How the nodes are linked:
j168 § j277
j168 % j915
j168 @ j722
j168 ^ j830
j168 $ j311
j168 & j21
j6 § j23
j6 % j899
j6 @ j805
j6 ^ j700
j6 $ j508
j6 & j206
j900 § j899
j900 % j614
j900 @ j843
j900 ^ j696
j900 $ j929
j900 & j312
j129 § j388
j129 % j722
j129 @ j191
j129 ^ j392
j129 $ j277
j129 & j179
j995 § j392
j995 % j254
j995 @ j911
j995 ^ j21
j995 $ j830
j995 & j277
j985 § j145
j985 % j517
j985 @ j206
j985 ^ j737
j985 $ j628
j985 & j6
j392 § j191
j392 % j168
j392 @ j129
j392 ^ j911
j392 $ j722
j392 & j586
j610 § j540
j610 % j985
j610 @ j456
j610 ^ j23
j610 $ j206
j610 & j260
j23 § j456
j23 % j737
j23 @ j610
j23 ^ j805
j23 $ j985
j23 & j581
j540 § j254
j540 % j145
j540 @ j447
j540 ^ j456
j540 $ j581
j540 & j915
j830 § j722
j830 % j967
j830 @ j168
j830 ^ j254
j830 $ j915
j830 & j662
j805 § j610
j805 % j508
j805 @ j23
j805 ^ j6
j805 $ j737
j805 & j145
j206 § j581
j206 % j628
j206 @ j145
j206 ^ j985
j206 $ j882
j206 & j805
j210 § j718
j210 % j388
j210 @ j633
j210 ^ j209
j210 $ j496
j210 & j975
j62 § j517
j62 % j715
j62 @ j312
j62 ^ j273
j62 $ j727
j62 & j900
j273 § j312
j273 % j199
j273 @ j62
j273 ^ j929
j273 $ j715
j273 & j696
j952 § j981
j952 % j520
j952 @ j247
j952 ^ j718
j952 $ j975
j952 & j35
j737 § j206
j737 % j312
j737 @ j985
j737 ^ j508
j737 $ j517
j737 & j700
j967 § j311
j967 % j805
j967 @ j915
j967 ^ j260
j967 $ j23
j967 & j540
j247 § j614
j247 % j975
j247 @ j981
j247 ^ j952
j247 $ j84
j247 & j199
j568 § j975
j568 % j179
j568 @ j520
j568 ^ j496
j568 $ j639
j568 & j209
j388 § j568
j388 % j462
j388 @ j496
j388 ^ j191
j388 $ j586
j388 & j115
j639 § j97
j639 % j911
j639 @ j115
j639 ^ j179
j639 $ j392
j639 & j388
j115 § j209
j115 % j392
j115 @ j97
j115 ^ j639
j115 $ j129
j115 & j496
j722 § j462
j722 % j311
j722 @ j277
j722 ^ j168
j722 $ j218
j722 & j995
j496 § j520
j496 % j586
j496 @ j568
j496 ^ j388
j496 $ j179
j496 & j97
j254 § j168
j254 % j260
j254 @ j830
j254 ^ j447
j254 $ j967
j254 & j218
j633 § j952
j633 % j496
j633 @ j718
j633 ^ j210
j633 $ j568
j633 & j84
j727 § j696
j727 % j952
j727 @ j780
j727 ^ j715
j727 $ j247
j727 & j929
j628 § j700
j628 % j696
j628 @ j882
j628 ^ j517
j628 $ j900
j628 & j508
j21 § j911
j21 % j447
j21 @ j995
j21 ^ j662
j21 $ j254
j21 & j722
j218 § j21
j218 % j456
j218 @ j662
j218 ^ j311
j218 $ j540
j218 & j830
j35 § j715
j35 % j210
j35 @ j199
j35 ^ j438
j35 $ j633
j35 & j247
j311 § j662
j311 % j610
j311 @ j218
j311 ^ j915
j311 $ j456
j311 & j254
j199 § j727
j199 % j633
j199 @ j715
j199 ^ j35
j199 $ j718
j199 & j981
j97 § j210
j97 % j129
j97 @ j209
j97 ^ j115
j97 $ j191
j97 & j568
j718 § j247
j718 % j568
j718 @ j952
j718 ^ j633
j718 $ j520
j718 & j438
j517 § j882
j517 % j780
j517 @ j628
j517 ^ j312
j517 $ j696
j517 & j899
j715 § j780
j715 % j718
j715 @ j727
j715 ^ j199
j715 $ j952
j715 & j614
j975 § j438
j975 % j115
j975 @ j84
j975 ^ j520
j975 $ j97
j975 & j633
j209 § j633
j209 % j191
j209 @ j210
j209 ^ j97
j209 $ j388
j209 & j520
j882 § j6
j882 % j900
j882 @ j700
j882 ^ j628
j882 $ j843
j882 & j737
j145 § j260
j145 % j882
j145 @ j581
j145 ^ j206
j145 $ j700
j145 & j23
j614 § j273
j614 % j438
j614 @ j929
j614 ^ j981
j614 $ j35
j614 & j727
j581 § j967
j581 % j700
j581 @ j260
j581 ^ j145
j581 $ j6
j581 & j610
j312 § j628
j312 % j727
j312 @ j517
j312 ^ j62
j312 $ j780
j312 & j843
j780 § j900
j780 % j247
j780 @ j696
j780 ^ j727
j780 $ j981
j780 & j273
j700 § j805
j700 % j843
j700 @ j6
j700 ^ j882
j700 $ j899
j700 & j985
j447 § j830
j447 % j581
j447 @ j254
j447 ^ j540
j447 $ j260
j447 & j311
j179 § j115
j179 % j995
j179 @ j639
j179 ^ j586
j179 $ j911
j179 & j191
j696 § j843
j696 % j981
j696 @ j900
j696 ^ j780
j696 $ j614
j696 & j62
j520 § j84
j520 % j639
j520 @ j975
j520 ^ j568
j520 $ j115
j520 & j210
j438 § j199
j438 % j209
j438 @ j35
j438 ^ j84
j438 $ j210
j438 & j952
j508 § j985
j508 % j62
j508 @ j737
j508 ^ j899
j508 $ j312
j508 & j882
j462 § j179
j462 % j662
j462 @ j586
j462 ^ j277
j462 $ j21
j462 & j392
j981 § j929
j981 % j84
j981 @ j614
j981 ^ j247
j981 $ j438
j981 & j715
j911 § j129
j911 % j830
j911 @ j392
j911 ^ j995
j911 $ j168
j911 & j462
j586 § j639
j586 % j21
j586 @ j179
j586 ^ j462
j586 $ j995
j586 & j129
j843 § j508
j843 % j929
j843 @ j899
j843 ^ j900
j843 $ j273
j843 & j517
j191 § j496
j191 % j277
j191 @ j388
j191 ^ j129
j191 $ j462
j191 & j639
j277 § j586
j277 % j218
j277 @ j462
j277 ^ j722
j277 $ j662
j277 & j911
j260 § j915
j260 % j6
j260 @ j967
j260 ^ j581
j260 $ j805
j260 & j456
j662 § j995
j662 % j540
j662 @ j21
j662 ^ j218
j662 $ j447
j662 & j168
j899 § j737
j899 % j273
j899 @ j508
j899 ^ j843
j899 $ j62
j899 & j628
j915 § j218
j915 % j23
j915 @ j311
j915 ^ j967
j915 $ j610
j915 & j447
j84 § j35
j84 % j97
j84 @ j438
j84 ^ j975
j84 $ j209
j84 & j718
j456 § j447
j456 % j206
j456 @ j540
j456 ^ j610
j456 $ j145
j456 & j967
j929 § j62
j929 % j35
j929 @ j273
j929 ^ j614
j929 $ j199
j929 & j780

In the rows, 51 means zero.

The rows follow the links: the fewer symbols apart two nodes are, the more alike their rows tend to be.

Row, then node:
[ 61  53  48  40  48  18  61  53  41  50  53  23  66  55  39  49  65  90  53  31  71  78  51  54  35  15  67  43  50  60  50  33  49  24  50  54  52  40  74  51  62]; node j586
[ 36  51  49  57  64  74  43  38  53  52  58  66  50  12  72  59  72  12  53  60  41  36  75  27  49  66  55  40  45  38  84  52  55  59  41  64  36  61  45  30  58]; node j628
[ 59  64  60  44  89  36  40  37  53   8  66  49  55  34  71  75  64  30  51  29  64  56  53  32  27  41  76  53  63  43  67  47  46  33  56  53  47  54  65  58  41]; node j447
[ 72  65  64  41  76  32  42  51  61  11  56  50  49  75  55  65  34  56  46  28  65  59  26  55  41  46  61  70  68  53  29  56  42  42  69  34  63  47  54  78  28]; node j662
[ 42  41  46  61  28  78  54  58  52  82  46  69  37  64  45  36  40  36  53  80  30  24  58  58  76  74  28  53  41  46  44  66  55  84  42  59  53  58  31  48  52]; node j273
[ 25  42  48  67  37  87  46  58  58  77  32  69  43  47  55  34  25  42  45  71  34  42  38  63  72  80  24  54  45  59  50  64  46  69  55  31  46  51  27  33  60]; node j727
[ 51  43  47  54  20  45  63  68  47  79  32  40  51  79  28  29  28  92  49  55  52  59  31  77  63  42  35  55  47  69  25  51  49  54  55  37  62  41  47  51  58]; node j520
[ 79  55  59  38  62  46  49  46  53  30  76  63  39  74  49  67  59  20  53  55  44  23  66  37  51  54  61  63  58  28  46  62  59  73  42  82  66  61  52  82  26]; node j23
[ 75  57  54  39  68  32  51  40  46  25  78  48  52  50  55  73  80  32  57  47  57  40  77  26  35  38  74  47  56  31  62  49  59  51  40  84  53  58  67  68  37]; node j456
[ 76  56  60  42  65  49  45  45  56  25  75  68  38  72  53  69  52  19  52  57  42  23  62  39  52  58  56  65  59  29  42  64  57  73  46  74  62  60  47  82  25]; node j145
[ 15  43  46  69  42  81  46  53  56  76  29  60  52  23  61  34  41  48  46  64  43  57  41  59  64  70  31  44  43  64  64  52  46  50  53  24  35  49  36  17  72]; node j981
[ 50  39  42  57  26  75  58  51  46  84  54  64  39  57  41  43  59  32  56  81  29  22  77  48  69  65  38  48  38  41  57  63  64  83  31  78  53  58  40  48  53]; node j62
[ 39  44  45  55  49  70  49  41  45  67  60  62  48  23  61  55  76  20  56  69  37  30  85  32  55  63  52  36  40  37  83  53  61  65  32  78  39  64  48  34  57]; node j517

Each walk starts at a row. The symbols on each line, taken left to right, move it on to the next node.
Each answer is a row, close to the row of the node it stands for.
start [ 16  45  47  70  43  84  46  54  58  74  29  64  49  29  62  33  33  47  46  65  41  52  38  59  66  78  30  47  46  65  61  58  47  56  57  23  37  53  33  22  67]
@ @ @ ^ & § & @	[ 40  48  44  55  56  74  46  37  48  60  59  65  47  17  65  58  79  15  56  67  41  34  81  26  51  63  55  38  45  36  84  52  59  61  37  71  35  63  49  33  57]
$ @ % & § ^ §	[ 46  40  41  55  37  72  56  45  43  76  60  63  44  40  50  50  73  24  57  77  34  24  85  39  61  62  47  40  38  35  70  56  65  75  29  84  43  61  46  43  56]
start [ 63  64  56  38  82  35  41  34  55  12  71  49  55  33  68  77  75  30  54  33  64  55  65  28  29  40  77  48  59  40  69  43  52  36  52  61  46  54  66  58  41]
$ % ^ @	[ 50  58  61  57  77  72  32  41  66  23  61  76  38  40  77  64  47   4  49  57  42  31  52  35  53  79  49  61  61  36  60  66  49  64  59  45  50  60  37  57  38]
% ^ ^ $ @ % §	[ 20  44  49  68  40  85  45  55  57  75  31  68  45  36  59  34  30  44  47  68  37  46  38  64  68  81  24  50  45  59  56  62  49  62  57  23  41  52  28  25  63]
start [ 34  52  52  58  68  74  38  35  54  42  60  67  48  13  74  62  68   9  52  60  42  38  73  28  49  72  53  42  49  38  85  52  54  57  45  57  35  61  44  35  55]
§ @ ^ § §	[ 79  56  56  36  65  37  52  41  48  27  80  50  49  55  52  72  78  28  56  49  51  33  79  30  40  40  72  52  55  27  57  51  60  56  39  86  58  59  65  73  34]
% & & ^ ^ & & @	[ 72  58  61  44  70  57  42  47  62  24  71  71  36  67  60  67  47  13  48  56  39  22  58  40  54  67  52  66  59  30  43  68  55  75  49  64  61  62  40  80  24]
start [ 64  67  66  42  86  34  39  48  62   3  59  52  50  54  69  70  43  41  47  25  65  63  31  46  34  48  66  66  69  48  45  50  41  34  71  33  54  48  56  70  33]
% % ^ % § ^ § @	[ 56  59  61  51  74  67  35  43  64  21  63  77  38  48  69  66  44   6  47  55  41  28  51  39  54  76  51  65  62  34  51  68  50  68  56  47  54  59  35  65  28]
@ @ $ $ ^ ^ % @	[ 39  39  49  63  29  82  53  57  55  81  40  69  40  63  47  34  32  38  51  79  29  28  49  63  78  76  25  55  43  51  44  66  53  79  47  46  51  54  27  44  53]
start [ 15  41  39  67  38  74  51  52  48  80  31  52  57  19  57  34  50  57  49  58  47  63  53  55  56  62  39  36  37  66  71  46  46  44  52  32  32  50  40  13  78]
§ § § $ § % @	[ 33  43  48  68  32  84  50  58  57  78  35  68  41  53  51  33  29  41  49  74  36  35  45  61  77  79  25  55  45  56  44  66  51  76  54  38  49  55  25  39  57]
§ § & % @ $ §	[ 46  39  46  60  25  76  58  54  49  83  50  66  38  63  39  38  50  36  53  79  27  22  68  53  74  70  32  51  39  46  47  65  61  86  39  69  55  57  36  49  52]
start [ 43  41  42  56  41  71  52  41  44  69  61  61  46  32  55  52  76  23  56  72  35  27  88  34  57  59  52  37  39  36  75  54  65  69  29  84  40  63  49  35  60]
$ ^ $ @ @ ^ ^	[ 15  44  42  68  40  79  48  51  51  77  29  59  56  17  61  35  43  53  48  61  46  61  48  57  60  66  34  43  40  63  69  50  48  49  52  28  34  47  41  13  76]
@ ^ & & § §	[ 50  38  43  55  31  74  59  47  44  78  56  63  42  49  43  46  67  30  56  77  31  21  81  43  66  63  42  43  38  35  63  57  63  79  30  84  50  62  42  45  54]
start [ 66  65  64  42  82  32  41  49  63   6  58  50  49  62  63  68  36  49  47  27  63  60  26  50  36  47  62  66  69  48  35  52  40  38  70  32  60  47  55  73  32]
$ @ % & § ^ §	[ 59  67  63  43  89  36  39  38  57   5  65  51  54  35  72  73  60  35  48  26  66  63  48  37  28  44  72  55  66  44  60  45  44  29  62  47  48  50  60  60  37]
@ @ $ $ ^	[ 82  57  57  40  60  41  52  43  51  32  79  58  41  66  49  71  64  26  56  52  44  27  71  35  47  50  65  58  53  29  49  54  60  70  43  85  63  60  58  84  27]
start [ 66  61  56  39  79  35  45  38  46  18  72  49  56  35  64  74  77  30  55  37  59  49  71  27  30  41  77  50  56  38  71  43  52  40  46  72  49  56  68  62  41]
% & & @ @	[ 70  58  55  38  73  33  48  38  47  23  77  48  53  42  61  77  81  31  55  40  57  46  75  26  31  37  77  47  58  32  67  46  56  44  42  80  50  58  68  64  40]
$ @ ^ @ § ^ %	[ 64  58  63  50  72  65  39  47  63  23  66  73  35  59  64  67  43   7  47  58  39  24  53  39  55  72  51  64  62  30  47  69  53  71  58  55  58  59  37  74  26]
start [ 75  64  64  38  68  28  47  55  59  17  57  46  49  83  49  62  33  59  47  32  63  57  25  59  43  41  61  72  67  52  23  52  45  43  67  38  68  46  53  84  29]
@ $ & $ @ $ ^	[ 79  55  56  36  60  38  53  42  47  30  79  54  45  65  49  71  73  26  57  50  48  29  75  33  46  43  68  56  55  31  53  55  61  60  42  88  61  60  60  78  31]
% @ @ @ %	[ 41  55  60  58  77  77  34  39  65  28  61  77  43  30  78  65  50   2  48  56  43  34  55  35  51  80  50  59  56  37  66  62  49  59  57  44  45  59  37  51  38]
